Below are the code and all the weights of a small trained network. Each question names an input and a class and asks about switching units off, where a switched-off unit gives its printed mean instead of its output.

import numpy as np


def w(rows, s, z=0):
    codes = np.array(rows[::2]) - 128.0
    scale = np.full(codes.shape[1], s)
    scale[-1] = z or s
    return codes * scale


def norm(h):
    return h / np.sqrt((h * h).mean(-1, keepdims=True) + 1e-5)


def f(y):
    return np.maximum(y, 0)


def log_softmax(a):
    a = a - a.max(-1, keepdims=True)
    return a - np.log(np.exp(a).sum(-1, keepdims=True))


def net(x, mask):
    res = np.array(x, float).reshape(1, 5) / 4 @ E
    u = 0
    for l in range(3):
        y = f(norm(res) @ A[l][:, :-1].T + A[l][:, -1])
        res = res + np.where(mask[u : u + 3], y, B[l][:, -1]) @ B[l][:, :-1]
        u += 3
    return log_softmax(norm(res)[-1] @ U[:, :-1].T + U[:, -1])


A, B = {}, {}
E = w([
[44,115,157,26,151,98,100,59,74,122,70],'x0',
[176,199,57,100,188,129,110,132,148,220,31],'x1',
[109,187,87,127,85,138,2,130,181,44,211],'x2',
[77,142,106,132,79,241,101,62,152,139,141],'x3',
[132,114,121,43,67,121,136,209,204,84,69],'x4',
],0.0087)
A[0] = w([
[90,25,202,85,111,150,143,224,173,49,132,102],'L0N0',
[45,69,212,51,133,104,134,164,104,137,148,251],'L0N1',
[107,161,2,91,172,21,58,132,82,156,128,48],'L0N2',
],0.0058,0.003)
B[0] = w([
[129,162,56,78,100,157,199,164,111,135,163,231],'L0N0',
[108,56,82,153,126,127,218,2,132,132,91,255],'L0N1',
[145,109,158,112,167,21,100,181,171,54,183,186],'L0N2',
],0.0094,0.0059)
A[1] = w([
[153,176,96,106,154,120,30,104,108,161,94,113],'L1N0',
[82,143,149,94,47,102,153,132,128,116,137,6],'L1N1',
[197,80,152,254,135,145,128,182,48,109,103,120],'L1N2',
],0.009,0.0019)
B[1] = w([
[84,163,180,134,19,104,95,119,138,169,107,220],'L1N0',
[186,9,113,68,69,149,162,156,136,141,140,208],'L1N1',
[165,173,171,183,151,154,115,139,82,156,195,254],'L1N2',
],0.012,0.0042)
A[2] = w([
[162,208,177,216,144,194,171,204,113,95,164,55],'L2N0',
[173,178,48,33,130,2,75,83,127,210,144,158],'L2N1',
[11,87,158,115,214,104,166,52,71,109,124,5],'L2N2',
],0.0065,0.003)
B[2] = w([
[201,119,68,118,211,146,129,113,111,156,139,246],'L2N0',
[91,184,184,133,144,113,116,206,158,128,119,254],'L2N1',
[127,113,127,100,154,121,97,5,109,78,53,245],'L2N2',
],0.014,0.0044)
U = w([
[88,32,186,56,216,66,128,12,15,65,45,191],'0',
[36,209,133,102,60,206,56,123,142,232,72,26],'1',
[68,212,225,96,171,19,43,211,189,57,119,170],'2',
[107,50,62,33,54,161,191,170,148,14,201,159],'3',
[182,139,22,202,160,214,2,134,216,20,157,2],'4',
[214,164,112,182,233,145,159,179,46,209,210,208],'5',
[164,103,100,28,193,71,167,219,194,132,21,117],'6',
],0.0087,0.0042)

Each question gives the input, the list of numbers given to net, and the class t.
The units are the neurons (one row each of A and B). Each row of codes is followed by its name. A weight is (code - 128) times the scale printed after its matrix; where a second scale follows, it is the last column's (A, B and U).
mask holds one flag per neuron, layer by layer. A switched-off neuron (its flag False) gives its mean, the last column of its row in B, instead of its output. The means were averaged over made-up inputs and are rounded, as every weight is.
A unit's drop is (log p(t) with every unit on - log p(t) with that unit switched off) / (log p(t) with every unit on - log p(t) with every unit switched off).
The circuit of an input: a set's keep is (log p(t) with only the set's units on - log p(t) with every unit switched off) / (log p(t) with every unit on - log p(t) with every unit switched off). Starting from all 9 units, units are removed one at a time, each time the one whose removal leaves the highest keep (on an exact tie, the one counted first), for as long as the keep stays at least 0.8.
circuit, biggest first: the units of the circuit, biggest drop first
most important unit: the unit with the biggest drop
top k neurons: the k neurons with the biggest drops, biggest first
drop when u is switched off: that unit's drop, to one decimal
input [2,7,-8,6,-4], class 1: circuit, biggest first -> (L0N1, L1N0, L2N0)
input [6,2,4,-8,2], class 2: circuit, biggest first -> (L2N1)
input [-8,-3,-8,7,6], class 5: circuit, biggest first -> (L2N0, L1N2)
input [2,7,-8,8,-7], class 1: top 4 neurons -> (L0N1, L1N0, L2N0, L0N2)
input [-1,-2,2,-8,5], class 3: circuit, biggest first -> (L0N0, L1N1)
input [-2,3,1,7,-7], class 1: circuit, biggest first -> (L1N0, L0N1)
input [-7,8,6,-4,0], class 2: top 2 neurons -> (L2N1, L1N0)
input [-8,-7,1,-5,2], class 5: top 2 neurons -> (L1N2, L2N0)
input [8,8,4,3,-1], class 2: top 2 neurons -> (L0N2, L2N1)
input [-2,-6,-6,-7,3], class 3: top 2 neurons -> (L0N0, L0N1)
input [-8,0,1,1,2], class 5: drop when L1N2 is switched off -> 0.1
input [-4,8,6,4,-8], class 2: drop when L1N0 is switched off -> 0.2
input [8,7,-1,-1,-3], class 2: drop when L2N1 is switched off -> 0.4
input [6,8,4,-7,-1], class 2: drop when L1N0 is switched off -> 0.0
input [6,3,5,1,1], class 2: most important unit -> L0N2
